Below is a small trained network, with its code and all its weights. Each question gives an input and a target symbol and asks what happens when units are switched off, that is, made to give their printed mean instead of their output.

import numpy as np


def w(rows, s, z=0):
    codes = np.array(rows[::2]) - 128.0
    scale = np.full(codes.shape[1], s)
    scale[-1] = z or s
    return codes * scale


def norm(h):
    return h / np.sqrt((h * h).mean(-1, keepdims=True) + 1e-5)


def f(y):
    return y / 2 * (1 + np.tanh(0.7978845608 * (y + 0.044715 * y**3)))


def softmax(a):
    e = np.exp(a - a.max(-1, keepdims=True))
    return e / e.sum(-1, keepdims=True)


def log_softmax(a):
    a = a - a.max(-1, keepdims=True)
    return a - np.log(np.exp(a).sum(-1, keepdims=True))


def net(x, mask):
    ids = ['ΓΔΘΞΠΦαβημτω'.index(c) for c in x.split()]
    T = len(ids)
    res = E[ids] + P[:T]
    r = norm(res)
    for j in range(2):
        rows = slice(2 * j, 2 * j + 2)
        q, k, v = (r @ M[0][rows].T for M in (Q, K, V))
        z = softmax(np.where(np.tri(T) > 0, q @ k.T / 2**0.5, -1e9)) @ v
        o = O[0][rows]
        res = res + np.where(mask[j], z, o[:, -1]) @ o[:, :-1]
    y = f(norm(res) @ A[0][:, :-1].T + A[0][:, -1])
    res = res + np.where(mask[2:14], y, B[0][:, -1]) @ B[0][:, :-1]
    return log_softmax(norm(res)[-1] @ U[:, :-1].T + U[:, -1])


Q, K, V, O, A, B = {}, {}, {}, {}, {}, {}
E = w([
[45,149,144,167],'Γ',
[92,119,98,146],'Δ',
[93,117,97,139],'Θ',
[96,116,93,141],'Ξ',
[192,140,166,165],'Π',
[153,127,158,192],'Φ',
[92,113,91,144],'α',
[148,250,165,104],'β',
[96,116,93,140],'η',
[140,117,125,143],'μ',
[97,118,101,138],'τ',
[171,95,129,71],'ω',
],0.011)
P = w([
[58,73,62,254],'0',
[137,142,58,118],'1',
[141,71,170,204],'2',
[136,137,64,122],'3',
[126,86,175,178],'4',
[136,134,66,123],'5',
[85,101,179,154],'6',
[141,132,66,121],'7',
[74,107,176,144],'8',
[143,132,67,122],'9',
[72,108,177,137],'10',
[142,130,65,121],'11',
[67,105,181,129],'12',
[146,131,65,122],'13',
],0.008)
Q[0] = w([
[161,45,225,175],'h0',
[2,36,82,107],'h0',
[53,140,131,174],'h1',
[123,154,60,15],'h1',
],0.0072)
K[0] = w([
[157,64,2,171],'h0',
[57,64,154,68],'h0',
[44,148,156,190],'h1',
[166,80,74,21],'h1',
],0.0066)
V[0] = w([
[229,142,120,113],'h0',
[67,255,117,139],'h0',
[195,129,118,151],'h1',
[108,28,193,31],'h1',
],0.0048)
O[0] = w([
[166,175,90,56,139],'h0',
[33,80,100,4,252],'h0',
[133,54,127,53,149],'h1',
[107,249,155,73,6],'h1',
],0.0038,0.0027)
A[0] = w([
[85,216,108,211,173],'n0',
[156,187,135,119,222],'n1',
[103,1,126,109,5],'n2',
[161,149,165,44,123],'n3',
[174,82,58,193,127],'n4',
[54,48,166,201,67],'n5',
[75,119,106,207,193],'n6',
[78,182,150,216,63],'n7',
[76,194,66,77,64],'n8',
[133,72,73,73,208],'n9',
[224,123,174,123,95],'n10',
[101,128,191,116,114],'n11',
],0.0095,0.0024)
B[0] = w([
[233,84,87,122,243],'n0',
[96,91,75,199,226],'n1',
[173,240,45,209,199],'n2',
[80,41,159,132,240],'n3',
[120,148,108,52,223],'n4',
[141,188,228,190,253],'n5',
[135,105,203,76,236],'n6',
[225,184,162,163,195],'n7',
[90,59,117,230,244],'n8',
[172,135,178,160,234],'n9',
[22,174,135,99,178],'n10',
[72,123,102,3,160],'n11',
],0.0061,0.0035)
U = w([
[216,161,189,225,159],'Γ',
[115,219,209,90,176],'Δ',
[26,90,208,74,234],'Θ',
[128,136,130,107,23],'Ξ',
[113,182,43,37,211],'Π',
[192,148,127,65,83],'Φ',
[121,137,124,107,1],'α',
[73,94,77,205,210],'β',
[126,151,124,107,25],'η',
[202,177,67,84,89],'μ',
[124,138,130,107,28],'τ',
[189,9,130,59,139],'ω',
],0.015,0.0053)

Each question gives the input, a string of symbols that net reads in full, and the target symbol t.
The units are the heads (2 rows each of Q, K, V and O) and the neurons (one row each of A and B). Each row of codes is followed by its name. A weight is (code - 128) times the scale printed after its matrix; where a second scale follows, it is the last column's (O, A, B and U).
mask holds one flag per unit, heads first, then neurons. A switched-off unit (its flag False) gives its mean, the last column of its rows in O or B, instead of its output. The means were averaged over made-up inputs and are rounded, as every weight is.
A unit's drop is (log p(t) with every unit on - log p(t) with that unit switched off) / (log p(t) with every unit on - log p(t) with every unit switched off).
The circuit of an input: a set's keep is (log p(t) with only the set's units on - log p(t) with every unit switched off) / (log p(t) with every unit on - log p(t) with every unit switched off). Starting from the 12 units with the biggest drops (on a tie, the unit counted first), units are removed one at a time, each time the one whose removal leaves the highest keep (on an exact tie, the one counted first), for as long as the keep stays at least 0.8.
units of the circuit, in order: the units of the circuit, biggest drop first
most important unit: the unit with the biggest drop
k most important neurons: the k neurons with the biggest drops, biggest first
heads that matter: for each layer, one digit per head in row order, 1 if its drop is at least 0.15 and else 0, layers parted by /
input β ω ω τ ω Δ ω, target Θ: 2 most important neurons -> [n3, n10]
input Π Π β Φ Ξ β Π β μ Δ, target μ: most important unit -> n4
input Θ τ Π μ Γ Π β, target Γ: 3 most important neurons -> [n7, n0, n4]
input β Π β, target Δ: 3 most important neurons -> [n10, n8, n11]
input Γ β β, target Δ: 4 most important neurons -> [n8, n11, n7, n10]
input Φ Π β ω ω β Π β β ω Θ τ ω α, target ω: units of the circuit, in order -> [n6, n1, n9]
input Ξ Θ η β β ω Γ, target Γ: units of the circuit, in order -> [n7, h0]
input β Π Π β β β Π, target Θ: units of the circuit, in order -> [n10, n11]
input β β β β β Γ Φ Π μ ω ω α, target ω: units of the circuit, in order -> [n6, n1]
input β Γ α β β η ω η, target ω: 2 most important neurons -> [n6, n4]
input β ω Θ β μ β Π μ Π β Ξ β Π, target Θ: 3 most important neurons -> [n10, n2, n11]
input μ Γ ω ω ω, target Θ: heads that matter -> 01
input β Θ Θ β μ ω Γ Θ ω Γ β, target Θ: heads that matter -> 10
input Ξ β β β ω β β, target Θ: most important unit -> h0
input ω β β ω τ, target Γ: heads that matter -> 00
input β ω Π β ω, target Δ: 2 most important neurons -> [n10, n8]
input β Π Δ Π Π Γ β Π Π β β β ω, target Γ: 2 most important neurons -> [n2, n9]
input ω ω Γ ω Δ β β Φ Π β ω τ, target ω: heads that matter -> 11
input ω β τ ω Ξ β ω Θ, target ω: 2 most important neurons -> [n2, n6]
input η μ Γ Γ β Δ ω Δ, target ω: 3 most important neurons -> [n6, n4, n2]
input ω ω β β, target β: most important unit -> n8
